Below are the code and all the weights of a small trained network. Each question names an input and a class and asks about switching units off, where a switched-off unit gives its printed mean instead of its output.

import numpy as np


def w(rows, s, z=0):
    codes = np.array(rows[::2]) - 128.0
    scale = np.full(codes.shape[1], s)
    scale[-1] = z or s
    return codes * scale


def norm(h):
    return h / np.sqrt((h * h).mean(-1, keepdims=True) + 1e-5)


def f(y):
    return np.maximum(y, 0)


def log_softmax(a):
    a = a - a.max(-1, keepdims=True)
    return a - np.log(np.exp(a).sum(-1, keepdims=True))


def net(x, mask):
    res = np.array(x, float).reshape(1, 2) / 4 @ E
    u = 0
    for l in range(4):
        y = f(norm(res) @ A[l][:, :-1].T + A[l][:, -1])
        res = res + np.where(mask[u : u + 5], y, B[l][:, -1]) @ B[l][:, :-1]
        u += 5
    return log_softmax(norm(res)[-1] @ U[:, :-1].T + U[:, -1])


A, B = {}, {}
E = w([
[2,130,113,219,81,123],'x0',
[72,131,57,146,158,35],'x1',
],0.0095)
A[0] = w([
[153,40,109,72,148,111,107],'0.n1',
[204,145,73,124,167,143,71],'0.n2',
[247,204,145,75,78,192,2],'0.n3',
[255,120,199,133,154,179,46],'0.n4',
[160,49,198,131,121,156,172],'0.n5',
],0.007,0.004)
B[0] = w([
[205,57,103,118,167,125,178],'0.n1',
[105,108,139,150,130,139,178],'0.n2',
[91,100,49,37,81,101,239],'0.n3',
[76,86,51,12,40,70,254],'0.n4',
[138,158,143,128,23,75,220],'0.n5',
],0.011,0.0062)
A[1] = w([
[167,102,165,129,254,109,128],'1.n1',
[104,168,140,128,128,75,48],'1.n2',
[137,174,213,126,87,171,108],'1.n3',
[106,124,109,136,132,104,5],'1.n4',
[136,135,86,54,99,111,121],'1.n5',
],0.012,0.0026)
B[1] = w([
[242,73,182,212,188,87,163],'1.n1',
[44,250,42,110,113,179,150],'1.n2',
[208,252,148,160,86,63,154],'1.n3',
[96,194,2,87,74,216,148],'1.n4',
[138,108,80,90,56,71,255],'1.n5',
],0.0085,0.0096)
A[2] = w([
[204,154,216,118,221,133,145],'2.n1',
[119,153,242,111,110,160,2],'2.n2',
[19,89,107,138,61,121,35],'2.n3',
[128,119,169,90,91,167,198],'2.n4',
[151,160,46,158,156,2,157],'2.n5',
],0.0091,0.0032)
B[2] = w([
[145,103,126,163,178,53,152],'2.n1',
[243,173,1,114,61,198,138],'2.n2',
[187,144,76,146,157,170,232],'2.n3',
[169,118,54,30,119,68,180],'2.n4',
[202,82,182,177,198,208,255],'2.n5',
],0.0085,0.0072)
A[3] = w([
[117,7,148,144,254,122,190],'3.n1',
[114,178,195,149,81,68,109],'3.n2',
[26,172,162,183,220,144,103],'3.n3',
[116,151,92,141,89,137,3],'3.n4',
[79,107,57,16,95,104,137],'3.n5',
],0.009,0.0019)
B[3] = w([
[99,70,252,185,123,138,173],'3.n1',
[159,160,195,135,125,127,146],'3.n2',
[138,107,75,94,227,175,161],'3.n3',
[128,101,141,80,160,165,161],'3.n4',
[65,76,53,160,93,114,255],'3.n5',
],0.013,0.0094)
U = w([
[184,247,172,183,31,160,146],'0',
[129,57,53,74,7,69,184],'1',
[44,150,154,132,123,106,20],'2',
[90,152,172,93,139,122,43],'3',
[54,157,176,115,142,79,3],'4',
[85,164,32,171,187,224,189],'5',
[181,19,200,190,182,119,149],'6',
],0.014,0.0066)

Each question gives the input, the list of numbers given to net, and the class t.
The units are the neurons (one row each of A and B). Each row of codes is followed by its name. A weight is (code - 128) times the scale printed after its matrix; where a second scale follows, it is the last column's (A, B and U).
mask holds one flag per neuron, layer by layer. A switched-off neuron (its flag False) gives its mean, the last column of its row in B, instead of its output. The means were averaged over made-up inputs and are rounded, as every weight is.
A unit's drop is (log p(t) with every unit on - log p(t) with that unit switched off) / (log p(t) with every unit on - log p(t) with every unit switched off).
The circuit of an input: a set's keep is (log p(t) with only the set's units on - log p(t) with every unit switched off) / (log p(t) with every unit on - log p(t) with every unit switched off). Starting from the 12 units with the biggest drops (on a tie, the unit counted first), units are removed one at a time, each time the one whose removal leaves the highest keep (on an exact tie, the one counted first), for as long as the keep stays at least 0.8.
units of the circuit, in order: the units of the circuit, biggest drop first
top k neurons: the k neurons with the biggest drops, biggest first
top k neurons in layer l: the k neurons of layer l with the biggest drops, biggest first
drop of u: that unit's drop, to one decimal
input [0,1], class 5: top 4 neurons => [0.n1; 0.n4; 0.n3; 1.n2]
input [5,-4], class 0: units of the circuit, in order => [0.n4; 0.n3; 1.n3]
input [4,-4], class 0: units of the circuit, in order => [0.n4; 1.n3; 0.n3]
input [7,-3], class 0: units of the circuit, in order => [0.n4; 0.n3; 3.n5]
input [6,-4], class 0: top 2 neurons => [0.n4; 0.n3]
input [5,-1], class 5: top 3 neurons in layer 0 => [0.n4; 0.n5; 0.n3]
input [2,2], class 5: top 2 neurons => [0.n4; 0.n3]
input [4,-5], class 0: top 2 neurons => [0.n4; 1.n3]
input [6,-6], class 0: top 2 neurons => [0.n4; 1.n3]
input [-7,4], class 6: top 2 neurons => [0.n5; 0.n1]
input [1,2], class 5: top 3 neurons => [0.n4; 0.n3; 0.n1]
input [3,-5], class 0: top neuron => [1.n3]
input [-3,2], class 6: drop of 0.n4 => 0.2
input [4,-2], class 0: drop of 0.n4 => 0.9
input [8,1], class 5: drop of 0.n3 => 0.0
